Here is a tiny trained network, its code and every weight. The questions are about switching its units off for an input and a class, where a switched-off unit gives its printed mean instead of its output.

import numpy as np


def w(rows, s, z=0):
    codes = np.array(rows[::2]) - 128.0
    scale = np.full(codes.shape[1], s)
    scale[-1] = z or s
    return codes * scale


def f(y):
    return y / 2 * (1 + np.tanh(0.7978845608 * (y + 0.044715 * y**3)))


def log_softmax(a):
    a = a - a.max(-1, keepdims=True)
    return a - np.log(np.exp(a).sum(-1, keepdims=True))


def net(x, mask):
    res = np.array(x, float).reshape(1, 3) / 4 @ E
    y = f(res @ A[0][:, :-1].T + A[0][:, -1])
    res = res + np.where(mask, y, B[0][:, -1]) @ B[0][:, :-1]
    return log_softmax(res[-1] @ U[:, :-1].T + U[:, -1])


A, B = {}, {}
E = w([
[149,143,122,79,217,7,137,208],'x0',
[75,24,1,238,143,137,178,96],'x1',
[95,171,161,65,103,159,234,234],'x2',
],0.0092)
A[0] = w([
[111,162,129,49,202,152,169,209,126],'N0',
[38,128,134,140,90,168,195,186,178],'N1',
[165,95,123,131,255,29,122,173,210],'N2',
[127,132,133,138,117,113,112,145,74],'N3',
[61,162,151,77,125,72,192,211,215],'N4',
[221,194,162,107,165,138,96,195,228],'N5',
[169,74,73,131,90,192,35,47,253],'N6',
[130,174,170,67,109,151,87,109,150],'N7',
],0.0094,0.0035)
B[0] = w([
[149,113,165,136,223,126,229,170,220],'N0',
[140,113,88,97,89,239,186,222,206],'N1',
[99,186,10,134,116,18,96,114,228],'N2',
[138,147,153,125,126,97,122,120,123],'N3',
[222,108,113,104,154,99,210,153,242],'N4',
[248,93,218,45,145,70,31,103,229],'N5',
[14,73,201,248,90,138,113,2,248],'N6',
[151,190,225,57,67,125,71,164,198],'N7',
],0.0082,0.012)
U = w([
[157,164,77,104,91,220,235,173,234],'0',
[55,76,122,199,104,189,136,89,216],'1',
[102,174,3,139,136,68,88,109,213],'2',
[148,189,174,111,44,165,47,104,81],'3',
[216,147,113,118,206,97,160,108,2],'4',
[66,115,52,158,149,150,127,171,6],'5',
],0.011,0.0021)

Each question gives the input, the list of numbers given to net, and the class t.
The units are the neurons (one row each of A and B). Each row of codes is followed by its name. A weight is (code - 128) times the scale printed after its matrix; where a second scale follows, it is the last column's (A, B and U).
mask holds one flag per neuron, in row order. A switched-off neuron (its flag False) gives its mean, the last column of its row in B, instead of its output. The means were averaged over made-up inputs and are rounded, as every weight is.
A unit's drop is (log p(t) with every unit on - log p(t) with that unit switched off) / (log p(t) with every unit on - log p(t) with every unit switched off).
The circuit of an input: a set's keep is (log p(t) with only the set's units on - log p(t) with every unit switched off) / (log p(t) with every unit on - log p(t) with every unit switched off). Starting from all 8 units, units are removed one at a time, each time the one whose removal leaves the highest keep (on an exact tie, the one counted first), for as long as the keep stays at least 0.8.
units of the circuit, in order: the units of the circuit, biggest drop first
unit that matters most: the unit with the biggest drop
top k neurons: the k neurons with the biggest drops, biggest first
drop when u is switched off: that unit's drop, to one decimal
input [-3,-8,6], class 4: units of the circuit, in order	[N5, N0]
input [3,8,0], class 2: units of the circuit, in order	[N2]
input [1,2,2], class 0: units of the circuit, in order	[N6, N5]
input [-1,-8,5], class 4: top 2 neurons	[N0, N4]
input [4,7,4], class 0: top 2 neurons	[N1, N6]
input [3,8,4], class 0: top 2 neurons	[N1, N6]
input [-7,-2,1], class 1: top 2 neurons	[N5, N6]
input [-1,-4,3], class 4: units of the circuit, in order	[N6, N5]
input [1,-7,2], class 4: top 3 neurons	[N0, N4, N6]
input [1,0,-4], class 2: top 2 neurons	[N1, N0]
input [8,6,4], class 2: top 3 neurons	[N2, N5, N7]
input [3,4,1], class 2: units of the circuit, in order	[N2, N0]
input [-8,-4,-6], class 1: top 2 neurons	[N6, N5]
input [-2,-7,6], class 4: unit that matters most	N5
input [4,-6,-8], class 3: top 2 neurons	[N5, N7]
input [1,-8,3], class 4: top 2 neurons	[N0, N4]
input [-1,1,-3], class 1: drop when N5 is switched off	0.0
input [3,5,-3], class 2: drop when N2 is switched off	0.4
input [1,-6,8], class 4: drop when N5 is switched off	2.0
input [5,8,5], class 0: unit that matters most	N1
